Here is a tiny trained network, its code and every weight. The questions are about switching its units off for an input and a target symbol, where a switched-off unit gives its printed mean instead of its output.

import numpy as np


def w(rows, s, z=0):
    codes = np.array(rows[::2]) - 128.0
    scale = np.full(codes.shape[1], s)
    scale[-1] = z or s
    return codes * scale


def softmax(a):
    e = np.exp(a - a.max(-1, keepdims=True))
    return e / e.sum(-1, keepdims=True)


def log_softmax(a):
    a = a - a.max(-1, keepdims=True)
    return a - np.log(np.exp(a).sum(-1, keepdims=True))


def net(x, mask):
    ids = ['αβγδεζλμξπστφω'.index(c) for c in x.split()]
    T = len(ids)
    res = E[ids] + P[:T]
    u = 0
    for l in range(3):
        r = res
        for j in range(3):
            rows = slice(2 * j, 2 * j + 2)
            q, k, v = (r @ M[l][rows].T for M in (Q, K, V))
            z = softmax(np.where(np.tri(T) > 0, q @ k.T / 2**0.5, -1e9)) @ v
            o = O[l][rows]
            res = res + np.where(mask[u + j], z, o[:, -1]) @ o[:, :-1]
        u += 3
    return log_softmax(res[-1] @ U[:, :-1].T + U[:, -1])


Q, K, V, O = {}, {}, {}, {}
E = w([
[103,195,103,233,110,76,113,65,106],'α',
[158,182,72,131,200,148,69,146,125],'β',
[126,194,142,198,172,155,111,166,155],'γ',
[116,215,97,129,167,74,106,173,141],'δ',
[70,86,78,166,114,213,106,152,188],'ε',
[184,64,86,209,160,182,146,146,99],'ζ',
[156,128,11,94,101,156,117,101,61],'λ',
[59,73,44,113,80,123,115,170,158],'μ',
[104,190,178,87,165,151,217,68,102],'ξ',
[78,204,52,116,32,80,155,124,89],'π',
[186,57,146,132,67,74,103,209,139],'σ',
[164,128,175,116,97,79,169,174,42],'τ',
[148,36,204,96,232,191,92,117,156],'φ',
[58,109,203,108,72,120,183,170,152],'ω',
],0.012)
P = w([
[182,106,93,153,131,91,167,19,221],'0',
[101,141,118,189,111,90,15,95,151],'1',
[56,91,114,166,231,82,144,184,96],'2',
[117,141,134,160,80,119,31,123,111],'3',
[79,120,118,133,203,137,178,211,83],'4',
[139,144,141,127,45,154,54,144,87],'5',
[94,138,133,110,168,177,213,240,79],'6',
[164,150,148,98,7,195,82,159,62],'7',
[129,164,144,88,152,203,252,255,82],'8',
],0.0091)
Q[0] = w([
[176,150,160,181,26,102,48,25,150],'0.h0',
[118,143,165,79,106,104,122,52,150],'0.h0',
[93,104,124,140,93,82,79,224,70],'0.h1',
[74,147,130,131,174,113,188,251,75],'0.h1',
[145,58,185,89,151,78,144,38,172],'0.h2',
[94,89,108,103,193,127,197,168,95],'0.h2',
],0.011)
K[0] = w([
[94,137,90,205,134,114,118,40,113],'0.h0',
[91,134,90,142,137,67,97,92,164],'0.h0',
[134,136,171,81,68,123,95,147,85],'0.h1',
[118,111,152,5,106,169,163,174,113],'0.h1',
[112,91,86,133,158,54,138,62,174],'0.h2',
[116,84,187,32,152,134,144,125,144],'0.h2',
],0.013)
V[0] = w([
[61,205,62,146,170,149,185,146,91],'0.h0',
[181,81,224,162,14,38,132,175,2],'0.h0',
[9,105,180,62,50,150,180,97,33],'0.h1',
[154,253,214,174,163,192,156,82,77],'0.h1',
[142,165,29,121,116,116,78,145,36],'0.h2',
[97,107,251,96,234,254,68,179,163],'0.h2',
],0.0073)
O[0] = w([
[71,135,164,25,196,154,159,195,152,252],'0.h0',
[87,114,62,248,173,125,147,102,49,51],'0.h0',
[54,88,169,96,90,96,75,180,58,89],'0.h1',
[25,158,123,159,108,180,120,2,104,80],'0.h1',
[126,158,15,73,150,126,147,153,126,224],'0.h2',
[182,202,196,198,68,179,95,174,93,147],'0.h2',
],0.0076,0.0032)
Q[1] = w([
[20,3,193,176,160,115,181,180,91],'1.h0',
[180,175,105,160,198,213,216,195,107],'1.h0',
[164,191,144,127,137,99,99,33,93],'1.h1',
[162,113,156,126,213,88,248,166,47],'1.h1',
[163,135,174,130,180,161,249,129,144],'1.h2',
[139,97,77,109,71,135,226,138,95],'1.h2',
],0.0068)
K[1] = w([
[69,86,164,131,51,109,195,153,114],'1.h0',
[172,106,95,103,114,198,141,153,66],'1.h0',
[170,88,133,142,174,115,255,103,178],'1.h1',
[157,161,138,145,186,72,130,133,59],'1.h1',
[116,146,150,154,201,185,170,181,101],'1.h2',
[74,168,86,129,135,164,48,144,110],'1.h2',
],0.0085)
V[1] = w([
[254,129,71,172,192,151,96,134,40],'1.h0',
[135,129,139,152,172,15,180,153,197],'1.h0',
[26,91,93,161,96,213,21,214,105],'1.h1',
[129,105,213,74,149,129,187,149,131],'1.h1',
[75,237,82,122,141,172,67,197,101],'1.h2',
[151,139,106,47,97,121,104,46,177],'1.h2',
],0.0048)
O[1] = w([
[161,219,66,183,202,164,179,157,134,142],'1.h0',
[165,81,219,202,104,61,199,48,137,254],'1.h0',
[75,131,150,151,77,181,192,47,208,55],'1.h1',
[70,140,141,123,205,148,124,129,57,133],'1.h1',
[197,83,35,167,97,85,254,112,173,134],'1.h2',
[112,125,146,196,72,157,93,85,86,240],'1.h2',
],0.0052,0.0031)
Q[2] = w([
[110,168,124,107,94,92,59,94,171],'2.h0',
[107,176,115,112,111,163,149,88,205],'2.h0',
[76,153,156,118,160,191,153,70,117],'2.h1',
[97,100,203,211,101,153,68,52,87],'2.h1',
[58,131,163,118,224,146,253,220,140],'2.h2',
[132,37,151,124,169,124,161,71,153],'2.h2',
],0.0075)
K[2] = w([
[223,170,122,169,245,86,103,60,63],'2.h0',
[139,210,65,158,227,163,156,150,201],'2.h0',
[118,180,182,153,227,134,180,91,146],'2.h1',
[135,173,157,156,193,29,43,116,152],'2.h1',
[159,56,111,132,1,164,247,117,42],'2.h2',
[151,27,143,147,162,131,124,4,153],'2.h2',
],0.0067)
V[2] = w([
[91,100,135,166,24,154,145,153,122],'2.h0',
[89,86,151,139,70,111,130,221,102],'2.h0',
[145,88,35,107,58,133,40,92,171],'2.h1',
[137,254,108,61,172,64,132,107,49],'2.h1',
[155,50,217,214,150,182,105,90,218],'2.h2',
[204,36,99,104,208,231,108,101,77],'2.h2',
],0.0063)
O[2] = w([
[156,70,124,127,108,103,76,121,122,5],'2.h0',
[190,56,145,141,151,96,112,110,113,140],'2.h0',
[164,168,20,100,27,147,95,180,88,153],'2.h1',
[189,151,187,103,142,104,129,1,44,209],'2.h1',
[128,14,158,136,54,183,240,153,85,35],'2.h2',
[87,96,90,84,224,254,141,221,36,93],'2.h2',
],0.0072,0.0035)
U = w([
[90,135,84,111,72,96,217,83,117,63],'α',
[221,144,84,74,93,169,175,86,97,47],'β',
[102,145,126,179,88,198,184,64,238,197],'γ',
[177,151,185,74,161,69,254,71,158,119],'δ',
[81,122,94,121,80,152,170,182,199,125],'ε',
[100,72,121,89,194,207,161,131,111,182],'ζ',
[125,140,102,73,187,170,42,168,94,53],'λ',
[234,89,132,65,160,60,118,215,148,1],'μ',
[4,121,177,69,127,152,97,132,101,142],'ξ',
[146,170,128,113,119,51,45,106,199,124],'π',
[200,111,57,246,130,134,160,128,115,157],'σ',
[28,95,73,220,197,100,125,77,90,229],'τ',
[183,193,198,228,76,169,98,165,72,110],'φ',
[143,64,177,138,128,73,42,130,48,218],'ω',
],0.0061,0.003)

Each question gives the input, a string of symbols that net reads in full, and the target symbol t.
The units are the heads (2 rows each of Q, K, V and O). Each row of codes is followed by its name. A weight is (code - 128) times the scale printed after its matrix; where a second scale follows, it is the last column's (O and U).
mask holds one flag per head, layer by layer. A switched-off head (its flag False) gives its mean, the last column of its rows in O, instead of its output. The means were averaged over made-up inputs and are rounded, as every weight is.
A unit's drop is (log p(t) with every unit on - log p(t) with that unit switched off) / (log p(t) with every unit on - log p(t) with every unit switched off).
The circuit of an input: a set's keep is (log p(t) with only the set's units on - log p(t) with every unit switched off) / (log p(t) with every unit on - log p(t) with every unit switched off). Starting from all 9 units, units are removed one at a time, each time the one whose removal leaves the highest keep (on an exact tie, the one counted first), for as long as the keep stays at least 0.8.
units of the circuit, in order: the units of the circuit, biggest drop first
unit that matters most: the unit with the biggest drop
heads that matter: for each layer, one digit per head in row order, 1 if its drop is at least 0.15 and else 0, layers parted by /
drop when u is switched off: that unit's drop, to one decimal
input α δ ε δ τ λ β μ β, target μ: unit that matters most -> 1.h2
input ξ τ β δ ζ, target ζ: heads that matter -> 000 / 011 / 001
input α δ μ α ε, target μ: units of the circuit, in order -> (0.h1 0.h0)
input δ σ γ γ δ τ α π, target α: units of the circuit, in order -> (0.h2 0.h1 1.h2 1.h1)
input β ξ δ, target ξ: units of the circuit, in order -> (0.h1 0.h0 2.h0)
input δ σ γ δ δ γ π, target π: heads that matter -> 010 / 000 / 001
input λ α δ β δ γ γ, target δ: heads that matter -> 101 / 001 / 010
input ξ σ ζ ζ ξ γ λ φ, target ζ: units of the circuit, in order -> (2.h2 0.h2 2.h1)
input β λ φ α τ β μ δ ζ, target μ: units of the circuit, in order -> (0.h1 2.h0)
input δ α ζ δ α δ ζ τ λ, target τ: heads that matter -> 100 / 000 / 000
input σ μ δ ξ δ, target ξ: units of the circuit, in order -> (0.h1 1.h2 0.h2)
input τ μ τ δ γ δ ξ, target ξ: heads that matter -> 010 / 100 / 000
input π β β ζ δ, target ζ: units of the circuit, in order -> (0.h2 2.h2 0.h0 1.h2)
input δ ζ φ π δ δ φ ε α, target φ: units of the circuit, in order -> (0.h2)
input δ ω ξ λ ε, target ξ: units of the circuit, in order -> (0.h1 0.h0 1.h0)
input δ τ π δ ε, target π: heads that matter -> 110 / 000 / 001
input β ω λ π ω π μ, target ω: units of the circuit, in order -> (2.h0 0.h1)
input τ ξ ω α, target τ: heads that matter -> 101 / 000 / 000
input σ π δ λ β, target λ: units of the circuit, in order -> (2.h2 0.h2)
input γ μ ε β μ ε δ β β, target δ: units of the circuit, in order -> (0.h0 0.h1 1.h2 2.h1)
input β μ τ ε ε, target τ: units of the circuit, in order -> (0.h0)
input φ ε ω γ β μ δ μ μ, target μ: heads that matter -> 010 / 000 / 100
input ξ δ φ ζ α ω γ π ε, target π: units of the circuit, in order -> (2.h2 0.h1)
input δ τ ε ε σ τ σ, target τ: heads that matter -> 110 / 000 / 000
input γ δ γ μ δ γ σ τ, target ω: drop when 1.h0 is switched off -> 0.0
input δ ζ ω δ δ, target ω: drop when 0.h2 is switched off -> 0.3
input ε γ δ, target ε: unit that matters most -> 2.h1
